loduv: [-13.8  39.3 -22.9  43.1  94.7]
pasap: [ -8.3  -7.4 -34.7 -10.8  -3.2]
nik: [  7.0 -17.6 -20.8 -14.4  68.9]
dufak: [-43.4  30.6   7.3 -44.3  21.9]
setan: [ 25.6 -14.0 -20.2  -9.3 -13.5]
bote: [ -6.8  49.2  22.9   4.4 -18.1]
vurub: [-28.5  -8.4  46.1 -51.6 -71.6]
res: [-25.6  76.9  -1.8 -20.7 -47.5]
Semid: [ 18.0 -59.6   5.1 -18.8  17.2]
furo: [  3.0 -18.7  22.7  -7.9 -14.5]
sese: [-54.0 -52.3   8.4 -31.4  19.9]
tags:
[18.0] -> Q_832
[-14.3] -> Q_257
[-18.7] -> Q_396
[-51.6] -> Q_912
[-59.6] -> Q_541
[-18.8] -> Q_295
[-51.7] -> Q_817
[-14.4] -> Q_836
join Semid 4:  | Q_295
succ: [-20.8] | [-14.4]

zuri: [-45.5  24.2 -31.5   3.4]
givu: [ 54.8   6.7  84.2 -21.4]
nitum: [ -5.5  44.7  40.0 -12.4]
vid: [ -6.5  17.2  34.1 -33.1]
pel: [ 83.7  -4.7 -31.4 -33.0]
merek: [46.8 34.5 22.4 32.1]
rasak: [ -2.9  36.5  43.0 -56.3]
bafa: [ -3.9  17.7 -50.0 -26.8]
Mopo: [ 54.8  35.2  84.2 -21.4]
Dalu: [-24.1 -10.2 -25.6  -7.3]
Nar: [-25.5  -7.3  34.2 -23.8]
[17.2 34.1] | vid
tags:
[-33.0] -> Q_997
[3.4] -> Q_840
[-45.5] -> Q_488
join zuri 4:  | Q_840
[-25.6  -7.3] | Dalu
succ: [-3.9] | [17.7]
[ -2.9  36.5  43.0 -56.3] | rasak
succ: [24.2] | [-31.5]

ruv: [  2.7   2.8 -59.4   0.9]
fufo: [  2.8 -59.4   2.7   0.9]
Muge: [  2.8 -59.4 -59.5 -11.9]
perm: [-11.9   2.8 -59.4 -59.5] | Muge
[  2.8 -59.4 -59.5 -11.9] | Muge
tags:
[2.8] -> Q_311
[2.9] -> Q_366
[2.7] -> Q_114
join fufo 1:  | Q_311
[  2.8 -59.4   2.7   0.9] | fufo

nebe: [-68.1 -51.2  26.2 -14.6  43.0   0.8 -35.1  11.0 -17.6  -5.1  34.3  20.4
 -12.6 -23.3  23.3  31.5  24.5  23.6  37.9 -33.0  42.2  31.4 -38.6 -76.9
  30.4 -43.8 -10.3  24.6  29.0  -1.6  34.1  59.4 -51.9   2.6  -4.5  21.5
 -12.9  20.3  25.7 -38.3 -38.8  26.4  25.8  28.2 -17.1 -42.7  -6.9 -14.0
   9.2  -7.0  -3.4 -42.5  47.9   2.4 -28.2  11.1  21.6  28.7 -33.7]
tuv: [ -7.1  -3.3 -14.4  -4.9  -0.6  -4.1   8.8  -8.4  -3.2  -5.9   1.5   4.6
  -1.5   3.9   0.1   8.2 -17.9  13.1   1.2 -14.1  -4.9  -6.6   0.2  -3.7
   4.6  -0.4 -10.1  10.6  10.2  13.3   6.4  10.1 -18.5  18.1  -5.4  10.5
  12.8   3.7   2.9   2.5  -9.8  -9.0 -12.7   3.3  13.7  13.1  -6.6  10.2
  -4.7   6.1 -16.7 -27.3  -0.7 -14.7   8.8 -13.4   9.4   9.8   2.8]
ripop: [ 14.0  11.3  19.4  -1.0   5.5  -4.2  -2.6   0.2  -1.4   6.9  -9.5   0.8
   3.8   8.5   5.5 -11.3  -1.8  -7.4   3.9   4.4   0.9  -1.2   3.6  -9.2
  -1.2  -0.1  -6.2  -0.2  -5.2 -18.0  -5.3  12.4  -2.2  -0.6   0.0  -1.2
  -6.8   5.0 -13.6   9.6  -9.4  -8.1   9.1   9.5  -7.6 -12.4  14.8  -7.3
  -2.3 -10.8   5.9  -1.2  -1.4 -13.6  16.7  12.4 -11.5  -6.1   9.7]
zel: [ 16.2  16.8 -46.5 -67.6  45.2  30.9  -6.5  17.4 -18.0  -3.8  16.1  61.0
  10.5 -26.1  20.6  10.3 -13.1 -21.9 -19.6  11.1  16.1   0.2  22.8  -0.9
 -13.8 -17.2  17.2  52.4 -17.0 -40.2  11.9  -8.7 -34.9  -6.2  -3.9  14.4
 -51.4 -31.5 -14.7 -10.6 -34.4  14.9   7.8  17.6  62.6  39.0  11.4  -2.1
  -2.2  14.0  10.5 -12.8  35.4  37.8  14.2 -16.8  -4.9  38.8  -5.5]
Tol: [-12.4  -7.7  -6.2  -6.0  -6.8 -16.4   8.2  -1.3   4.4 -20.8   3.1  17.8
   1.1   3.0   6.8  10.1  -6.7   6.8  11.6  -9.9  -4.5  -4.9  -1.3  -5.5
   8.5 -10.8  -0.3   7.6  -4.2  16.3  18.7   8.0  -9.3  15.1   0.8   8.1
   9.4   0.6   3.8  -3.6  -8.1   6.3  -8.8   3.0  -2.9   3.8  -6.2  -5.7
  -4.9   6.7 -15.9 -17.5  -3.0 -13.3   9.7  -1.7  -3.5  14.4   8.7]
Rokos: [ -3.0  -7.0  -9.5  -3.8  -6.8  -1.3  14.8   4.4  -9.8 -12.6   6.9  16.2
  -2.7   1.7  -9.0  16.5   0.8  -2.6   9.7  -7.5  -4.4  -2.6  -2.4  -5.1
  -1.6  -5.9  -7.3  23.8  -0.4  12.3  -7.6   0.6 -10.5  -1.4   1.8   2.5
  -2.6  -2.3  10.7   4.9  -6.0  10.6 -10.3   1.5   2.1   5.6   0.1  13.3
  -6.2   5.0  -2.1 -14.5   6.4 -10.0  11.3  -0.2  -3.9   4.1   4.9]
Dup: [  4.8 -10.8  -9.9   0.6   0.8 -14.3   8.6  -8.3  -5.3 -11.1  12.4   9.0
  -0.3   0.2   2.7   9.8   1.5   9.3  -3.7 -14.2  -5.2  -6.4   5.9  -8.1
   4.1  -9.5   2.5  15.0   4.9  10.8  -9.8  12.8 -11.8  13.3   5.2   3.2
   1.0  -4.2  -2.7 -11.9 -12.0  11.3   1.1  -3.0   5.2   2.4   0.1   6.9
  -1.8   4.4  -0.9 -21.5   6.7 -11.4  12.2  -5.7  -2.4  19.3  -0.5]
Fegu: [ -3.5  -5.9 -19.1 -10.4  -2.6 -15.5  -1.4  -1.9   0.0 -11.6   4.7  13.4
   7.3  -3.6   1.7  12.1  -1.2   5.7  10.8   4.9   4.1  -5.7  -2.7  -1.1
  -2.0  -6.7   3.2   5.7   6.0  11.5   6.0   6.4  -9.8  11.6   6.4  -1.1
  17.9   8.7  -8.9  -4.5 -15.8  11.2   2.1  11.4  15.6   3.2  -3.3   4.0
  -1.7   2.1   0.8 -20.1   4.6 -24.4  17.4  -3.9  -5.7   6.6   4.6]
bor: [-10.0 -13.8  -8.7  -1.6  -3.6   7.1   0.4   3.5  15.5 -19.6   9.7   2.4
  -9.8   7.4  -2.5  21.2  -9.5   4.7  -0.4 -17.5  -4.3   0.5  -8.8  -6.6
   3.9 -15.7   4.8  13.5   3.3  11.8  -8.8   4.5 -15.4  16.6   6.5   6.9
  25.3  -3.7   9.4   9.1 -19.1   9.6 -13.5   8.0   6.9  -7.1  10.5  -3.5
  -7.8   0.5  -5.9 -25.9  15.3 -15.8   8.1  -9.1  -4.7   9.0  20.8]
Bune: [-24.0  -4.0 -45.2 -23.1 -38.7 -12.0  39.1  30.2 -12.2 -17.0  11.1  25.5
  -7.2  31.1 -33.7  -0.5 -21.7  46.5  -4.6  14.1  10.9  21.9 -34.0 -11.9
  20.4  20.8 -30.8 -18.3 -17.1 -11.9   2.6 -22.5 -61.0  -0.5  31.4 -30.6
   0.0  29.0 -50.3  12.1 -26.4 -75.1 -48.8  -2.2  24.2 -13.4  -0.1  48.9
  23.4   1.1   5.1 -44.0  51.4  31.7  55.4   8.1  28.0 -36.9   8.4]
Muta: [ -6.2   3.9  -6.1  -5.2  -6.8  -7.6   3.8  -1.2   0.0 -18.0  -0.2  19.4
   9.7  -2.2  -2.6  14.0  -7.3   9.5   5.5 -12.4   5.5  -9.2   0.8 -10.8
  -1.8   4.4  -0.1   6.9  -8.1   8.5   0.2  11.3 -11.3  12.4   5.0  12.4
  14.8  -9.4   5.9  -9.5  -7.4   9.6  -1.2  -1.4  -4.2  -1.4  -0.6   0.9
  -5.3  -1.2  -2.3 -13.6   3.6 -13.7  16.7 -11.5  -1.0   9.1  -1.2]
perm: [ -1.2   9.1  -1.0 -11.5  16.7 -13.7   3.6 -13.6  -2.3  -1.2  -5.3   0.9
  -0.6  -1.4  -4.2  -1.4  -1.2   9.6  -7.4  -9.5   5.9  -9.4  14.8  12.4
   5.0  12.4 -11.3  11.3   0.2   8.5  -8.1   6.9  -0.1   4.4  -1.8 -10.8
   0.8  -9.2   5.5 -12.4   5.5   9.5  -7.3  14.0  -2.6  -2.2   9.7  19.4
  -0.2 -18.0   0.0  -1.2   3.8  -7.6  -6.8  -5.2  -6.1   3.9  -6.2] | Muta
Table of tags by key:
[23.4] -> Q_718
[-38.6] -> Q_621
[31.1] -> Q_282
[1.7] -> Q_727
[31.2] -> Q_244
[-38.7] -> Q_981
join Bune 14:  | Q_282

